Below are the code and all the weights of a small trained network. Each question names an input and a class and asks about switching units off, where a switched-off unit gives its printed mean instead of its output.

import numpy as np


def w(rows, s, z=0):
    codes = np.array(rows[::2]) - 128.0
    scale = np.full(codes.shape[1], s)
    scale[-1] = z or s
    return codes * scale


def f(y):
    return np.maximum(y, 0)


def log_softmax(a):
    a = a - a.max(-1, keepdims=True)
    return a - np.log(np.exp(a).sum(-1, keepdims=True))


def net(x, mask):
    res = np.array(x, float).reshape(1, 5) / 4 @ E
    y = f(res @ A[0][:, :-1].T + A[0][:, -1])
    res = res + np.where(mask, y, B[0][:, -1]) @ B[0][:, :-1]
    return log_softmax(res[-1] @ U[:, :-1].T + U[:, -1])


A, B = {}, {}
E = w([
[254,170,50,159,143,204,18,115,54],'x0',
[105,138,6,194,221,24,210,221,41],'x1',
[240,26,199,77,231,114,214,42,51],'x2',
[131,124,124,132,123,135,131,128,126],'x3',
[153,226,89,15,223,231,222,204,223],'x4',
],0.0048)
A[0] = w([
[155,196,111,46,196,197,195,180,205,97],'n0',
[109,49,146,187,62,63,96,68,85,6],'n1',
[210,162,2,196,196,108,107,176,36,104],'n2',
[25,107,132,129,122,36,239,151,174,119],'n3',
[164,193,105,38,198,203,181,179,196,80],'n4',
[196,134,196,91,45,249,27,41,175,88],'n5',
[233,83,148,111,214,126,145,73,53,75],'n6',
[35,212,82,182,65,119,78,208,156,44],'n7',
[166,203,27,179,74,174,21,165,133,141],'n8',
[147,71,155,214,59,73,67,90,85,127],'n9',
[213,82,146,114,219,108,158,83,49,75],'n10',
],0.0054,0.0024)
B[0] = w([
[88,116,47,197,186,174,38,92,16,249],'n0',
[53,125,39,218,206,190,43,136,40,215],'n1',
[219,228,234,156,185,17,132,214,194,238],'n2',
[199,225,232,88,161,37,155,100,132,239],'n3',
[87,112,33,196,195,152,37,94,30,244],'n4',
[181,205,238,210,206,23,148,253,221,254],'n5',
[95,28,126,61,27,207,219,127,208,218],'n6',
[77,31,129,57,42,218,228,63,218,220],'n7',
[146,88,177,8,21,181,218,38,159,225],'n8',
[72,139,50,173,193,165,45,95,45,240],'n9',
[77,51,145,73,31,198,200,129,232,219],'n10',
],0.0057,0.0055)
U = w([
[45,92,1,225,204,210,16,57,8,48],'0',
[75,15,111,4,2,227,241,38,229,15],'1',
[186,196,192,76,126,61,137,78,143,254],'2',
[175,201,215,218,201,14,140,253,230,29],'3',
],0.0064,0.0059)

Each question gives the input, the list of numbers given to net, and the class t.
The units are the neurons (one row each of A and B). Each row of codes is followed by its name. A weight is (code - 128) times the scale printed after its matrix; where a second scale follows, it is the last column's (A, B and U).
mask holds one flag per neuron, in row order. A switched-off neuron (its flag False) gives its mean, the last column of its row in B, instead of its output. The means were averaged over made-up inputs and are rounded, as every weight is.
A unit's drop is (log p(t) with every unit on - log p(t) with that unit switched off) / (log p(t) with every unit on - log p(t) with every unit switched off).
The circuit of an input: a set's keep is (log p(t) with only the set's units on - log p(t) with every unit switched off) / (log p(t) with every unit on - log p(t) with every unit switched off). Starting from all 11 units, units are removed one at a time, each time the one whose removal leaves the highest keep (on an exact tie, the one counted first), for as long as the keep stays at least 0.8.
circuit, biggest first: the units of the circuit, biggest drop first
most important unit: the unit with the biggest drop
k most important neurons: the k neurons with the biggest drops, biggest first
drop when u is switched off: that unit's drop, to one decimal
input [-8,7,-3,-1,-3], class 2: most important unit : n5
input [6,-5,-6,4,2], class 1: 3 most important neurons : (n8; n7; n2)
input [-5,-5,-5,6,6], class 0: 3 most important neurons : (n0; n4; n2)
input [-1,5,-6,-1,0], class 1: 2 most important neurons : (n7; n5)
input [-7,6,8,5,1], class 1: 2 most important neurons : (n10; n6)
input [-3,4,2,4,5], class 0: circuit, biggest first : (n0; n4)
input [-3,-5,-2,0,1], class 3: circuit, biggest first : (n5; n8)
input [-5,1,-5,-3,-1], class 1: 2 most important neurons : (n7; n5)
input [-1,-6,-5,7,-1], class 3: 3 most important neurons : (n5; n6; n10)
input [4,-4,3,-4,5], class 0: 4 most important neurons : (n4; n0; n2; n3)
input [-8,2,-8,2,-4], class 1: 2 most important neurons : (n7; n5)
input [8,6,-6,5,2], class 2: 2 most important neurons : (n2; n8)
input [3,6,8,-6,0], class 1: 2 most important neurons : (n6; n10)
input [8,6,8,4,-7], class 1: 2 most important neurons : (n6; n10)
input [-7,3,7,6,-4], class 1: most important unit : n10
input [-2,-4,-5,8,6], class 0: drop when n4 is switched off : 0.5
input [-1,8,0,4,-2], class 3: drop when n2 is switched off : 0.3
input [-2,-7,-2,-2,-2], class 3: drop when n1 is switched off : 0.0
